Below is a small trained network, with its code and all its weights. Each question gives an input and a target symbol and asks what happens when units are switched off, that is, made to give their printed mean instead of their output.

import numpy as np


def w(rows, s, z=0):
    codes = np.array(rows[::2]) - 128.0
    scale = np.full(codes.shape[1], s)
    scale[-1] = z or s
    return codes * scale


def norm(h):
    return h / np.sqrt((h * h).mean(-1, keepdims=True) + 1e-5)


def f(y):
    return y / 2 * (1 + np.tanh(0.7978845608 * (y + 0.044715 * y**3)))


def softmax(a):
    e = np.exp(a - a.max(-1, keepdims=True))
    return e / e.sum(-1, keepdims=True)


def log_softmax(a):
    a = a - a.max(-1, keepdims=True)
    return a - np.log(np.exp(a).sum(-1, keepdims=True))


def net(x, mask):
    ids = ['ΔΦβγζτ'.index(c) for c in x.split()]
    T = len(ids)
    res = E[ids] + P[:T]
    q, k, v = (norm(res) @ M[0].T for M in (Q, K, V))
    z = softmax(np.where(np.tri(T) > 0, q @ k.T / 3**0.5, -1e9)) @ v
    res = res + np.where(mask[0], z, O[0][:, -1]) @ O[0][:, :-1]
    y = f(norm(res) @ A[0][:, :-1].T + A[0][:, -1])
    res = res + np.where(mask[1:9], y, B[0][:, -1]) @ B[0][:, :-1]
    return log_softmax(norm(res)[-1] @ U[:, :-1].T + U[:, -1])


Q, K, V, O, A, B = {}, {}, {}, {}, {}, {}
E = w([
[212,128,191,89,94,139,219],'Δ',
[148,129,121,197,135,121,182],'Φ',
[94,94,88,166,138,61,124],'β',
[214,117,56,54,36,112,122],'γ',
[176,89,182,123,63,90,121],'ζ',
[255,187,112,107,83,205,187],'τ',
],0.0045)
P = w([
[69,181,155,92,223,101,107],'0',
[182,22,59,87,139,179,222],'1',
[104,234,165,141,118,57,172],'2',
[168,53,79,133,153,156,171],'3',
[78,222,167,153,114,88,163],'4',
[134,2,78,122,150,217,134],'5',
[70,221,153,161,95,96,147],'6',
[124,20,80,145,142,225,122],'7',
[58,214,147,182,79,106,146],'8',
[104,32,88,170,138,227,115],'9',
[28,203,141,202,63,130,142],'10',
[65,28,97,196,102,241,117],'11',
[60,206,165,166,108,87,166],'12',
],0.0043)
Q[0] = w([
[142,11,86,131,180,220,125],'h1',
[174,66,133,95,141,162,96],'h1',
[165,79,92,130,81,175,179],'h1',
],0.012)
K[0] = w([
[75,77,113,235,35,174,127],'h1',
[122,90,164,188,2,124,100],'h1',
[63,101,141,220,114,117,105],'h1',
],0.0086)
V[0] = w([
[203,220,136,162,140,255,206],'h1',
[86,171,12,190,182,134,151],'h1',
[103,72,216,202,153,128,152],'h1',
],0.0054)
O[0] = w([
[177,37,142,125,199,160,74,94],'h1',
[42,125,91,80,230,105,105,6],'h1',
[254,145,61,94,156,23,196,207],'h1',
],0.007,0.0023)
A[0] = w([
[154,3,98,116,190,187,117,46],'n1',
[77,84,180,143,129,166,95,241],'n2',
[168,131,104,116,197,98,121,162],'n3',
[158,119,82,120,128,107,181,204],'n4',
[176,121,139,199,82,162,167,175],'n5',
[68,166,81,148,168,93,161,255],'n6',
[253,58,126,172,150,135,133,148],'n7',
[70,232,175,90,126,113,115,96],'n8',
],0.0073,0.0024)
B[0] = w([
[109,255,136,208,138,52,185,187],'n1',
[178,138,147,43,164,109,95,145],'n2',
[95,130,139,25,96,162,157,164],'n3',
[86,146,172,75,213,109,86,207],'n4',
[158,90,183,54,121,119,82,230],'n5',
[187,81,166,100,123,144,141,165],'n6',
[112,47,30,229,84,165,132,255],'n7',
[72,90,10,205,167,109,160,147],'n8',
],0.0069,0.0072)
U = w([
[209,10,86,135,74,183,95,63],'Δ',
[138,116,155,2,194,130,170,248],'Φ',
[71,168,22,203,149,77,220,47],'β',
[8,171,153,141,88,218,96,199],'γ',
[197,250,190,128,28,76,171,91],'ζ',
[202,189,188,198,223,136,46,162],'τ',
],0.0056,0.0011)

Each question gives the input, a string of symbols that net reads in full, and the target symbol t.
The units are the heads (3 rows each of Q, K, V and O) and the neurons (one row each of A and B). Each row of codes is followed by its name. A weight is (code - 128) times the scale printed after its matrix; where a second scale follows, it is the last column's (O, A, B and U).
mask holds one flag per unit, heads first, then neurons. A switched-off unit (its flag False) gives its mean, the last column of its rows in O or B, instead of its output. The means were averaged over made-up inputs and are rounded, as every weight is.
A unit's drop is (log p(t) with every unit on - log p(t) with that unit switched off) / (log p(t) with every unit on - log p(t) with every unit switched off).
The circuit of an input: a set's keep is (log p(t) with only the set's units on - log p(t) with every unit switched off) / (log p(t) with every unit on - log p(t) with every unit switched off). Starting from all 9 units, units are removed one at a time, each time the one whose removal leaves the highest keep (on an exact tie, the one counted first), for as long as the keep stays at least 0.8.
circuit, biggest first: the units of the circuit, biggest drop first
most important unit: the unit with the biggest drop
top k neurons: the k neurons with the biggest drops, biggest first
drop of u: that unit's drop, to one decimal
input τ ζ β ζ β ζ τ ζ γ, target τ: circuit, biggest first	[h1 n1]
input τ Φ Φ Δ ζ ζ Φ Φ τ ζ Φ β β, target τ: circuit, biggest first	[h1 n1]
input Φ ζ Φ, target Φ: circuit, biggest first	[h1 n3]
input γ τ γ Φ Φ Δ γ ζ ζ γ β Δ, target Φ: circuit, biggest first	[h1 n7]
input Δ γ γ ζ ζ β Φ γ, target β: circuit, biggest first	[h1 n1]
input Φ ζ β ζ Δ Φ Φ β Δ τ ζ τ ζ, target Φ: top neuron	[n7]
input β ζ ζ Δ τ, target β: circuit, biggest first	[h1 n8]
input Δ Φ ζ, target Δ: circuit, biggest first	[h1 n7]
input ζ Φ γ Δ, target β: circuit, biggest first	[h1 n1 n7]
input ζ ζ ζ Φ Φ γ ζ Φ Δ Φ γ β, target Φ: circuit, biggest first	[h1 n7]
input ζ Φ ζ ζ Φ Φ τ τ, target β: circuit, biggest first	[h1 n1]
input ζ γ τ γ Φ γ, target β: circuit, biggest first	[n1 h1]
input Δ Φ Δ, target Δ: top 2 neurons	[n7 n1]
input τ ζ ζ Δ ζ γ Φ ζ Φ γ β, target τ: top 2 neurons	[n2 n1]
input ζ Φ Φ β β Φ, target β: most important unit	n1
input ζ β Δ τ, target Φ: top 2 neurons	[n7 n4]
input τ Φ Φ ζ ζ, target τ: drop of h1	0.8
input Δ Δ γ τ Δ, target Δ: drop of h1	1.0
input Δ Φ γ, target Δ: drop of h1	1.5
input Δ ζ ζ ζ ζ τ γ, target Δ: circuit, biggest first	[h1]
